Here is a tiny trained network, its code and every weight. The questions are about switching its units off for an input and a class, where a switched-off unit gives its printed mean instead of its output.

import numpy as np


def w(rows, s, z=0):
    codes = np.array(rows[::2]) - 128.0
    scale = np.full(codes.shape[1], s)
    scale[-1] = z or s
    return codes * scale


def f(y):
    return np.maximum(y, 0)


def log_softmax(a):
    a = a - a.max(-1, keepdims=True)
    return a - np.log(np.exp(a).sum(-1, keepdims=True))


def net(x, mask):
    res = np.array(x, float).reshape(1, 4) / 4 @ E
    y = f(res @ A[0][:, :-1].T + A[0][:, -1])
    res = res + np.where(mask, y, B[0][:, -1]) @ B[0][:, :-1]
    return log_softmax(res[-1] @ U[:, :-1].T + U[:, -1])


A, B = {}, {}
E = w([
[210,138,132,62,198,62,63,181,138,147],'x0',
[75,142,119,2,213,122,174,7,210,94],'x1',
[96,128,213,107,209,180,28,195,159,157],'x2',
[75,221,66,136,154,97,156,153,190,208],'x3',
],0.0074)
A[0] = w([
[214,148,96,105,126,34,132,126,129,143,89],'neuron 1',
[147,111,100,177,48,140,166,112,89,110,237],'neuron 2',
[241,123,71,79,122,61,114,139,98,122,53],'neuron 3',
[86,185,88,102,136,103,210,83,180,154,174],'neuron 4',
[156,166,158,144,131,112,69,230,132,208,206],'neuron 5',
[86,191,75,109,150,107,199,85,167,136,147],'neuron 6',
[135,107,162,53,176,122,89,81,151,108,195],'neuron 7',
[110,125,117,171,85,124,169,124,133,125,106],'neuron 8',
[133,105,188,12,197,141,94,87,200,61,250],'neuron 9',
[160,3,169,166,69,159,138,92,35,57,230],'neuron 10',
],0.0077,0.0025)
B[0] = w([
[43,128,74,174,147,73,140,125,72,84,168],'neuron 1',
[104,90,77,46,112,115,219,127,202,52,209],'neuron 2',
[101,92,74,145,186,71,175,168,99,65,174],'neuron 3',
[78,254,94,141,49,176,52,37,141,154,202],'neuron 4',
[173,113,238,163,185,160,56,246,108,171,209],'neuron 5',
[115,239,91,134,57,166,59,67,126,170,197],'neuron 6',
[116,93,112,37,122,116,221,155,228,86,195],'neuron 7',
[134,125,115,113,117,159,158,116,181,98,163],'neuron 8',
[96,99,99,59,103,173,215,128,199,45,236],'neuron 9',
[53,26,136,141,235,73,153,199,89,55,250],'neuron 10',
],0.0076,0.011)
U = w([
[211,107,162,105,122,166,115,158,159,175,51],'0',
[184,99,150,117,127,107,141,58,80,169,2],'1',
[91,166,86,109,67,187,152,11,174,115,177],'2',
[126,159,74,177,107,66,132,73,59,137,37],'3',
[98,26,117,121,175,99,185,167,130,60,190],'4',
[146,153,165,207,153,145,47,152,68,254,201],'5',
],0.0095,0.0032)

Each question gives the input, the list of numbers given to net, and the class t.
The units are the neurons (one row each of A and B). Each row of codes is followed by its name. A weight is (code - 128) times the scale printed after its matrix; where a second scale follows, it is the last column's (A, B and U).
mask holds one flag per neuron, in row order. A switched-off neuron (its flag False) gives its mean, the last column of its row in B, instead of its output. The means were averaged over made-up inputs and are rounded, as every weight is.
A unit's drop is (log p(t) with every unit on - log p(t) with that unit switched off) / (log p(t) with every unit on - log p(t) with every unit switched off).
The circuit of an input: a set's keep is (log p(t) with only the set's units on - log p(t) with every unit switched off) / (log p(t) with every unit on - log p(t) with every unit switched off). Starting from all 10 units, units are removed one at a time, each time the one whose removal leaves the highest keep (on an exact tie, the one counted first), for as long as the keep stays at least 0.8.
units of the circuit, in order: the units of the circuit, biggest drop first
k most important neurons: the k neurons with the biggest drops, biggest first
drop of u: that unit's drop, to one decimal
input [5,1,-7,5], class 3: 4 most important neurons -> (neuron 9; neuron 1; neuron 3; neuron 7)
input [8,-2,1,3], class 5: units of the circuit, in order -> (neuron 5; neuron 2)
input [7,-1,-7,1], class 3: units of the circuit, in order -> (neuron 10; neuron 9)
input [8,3,-8,4], class 2: 3 most important neurons -> (neuron 4; neuron 10; neuron 6)
input [8,-1,7,2], class 0: units of the circuit, in order -> (neuron 10)
input [-7,-5,4,5], class 5: 2 most important neurons -> (neuron 9; neuron 10)
input [7,-2,0,3], class 5: drop of neuron 10 -> 0.3
input [5,-1,-3,7], class 5: drop of neuron 2 -> 0.1
input [-7,-3,8,0], class 5: drop of neuron 7 -> 0.1
input [4,2,-1,1], class 2: 2 most important neurons -> (neuron 10; neuron 5)
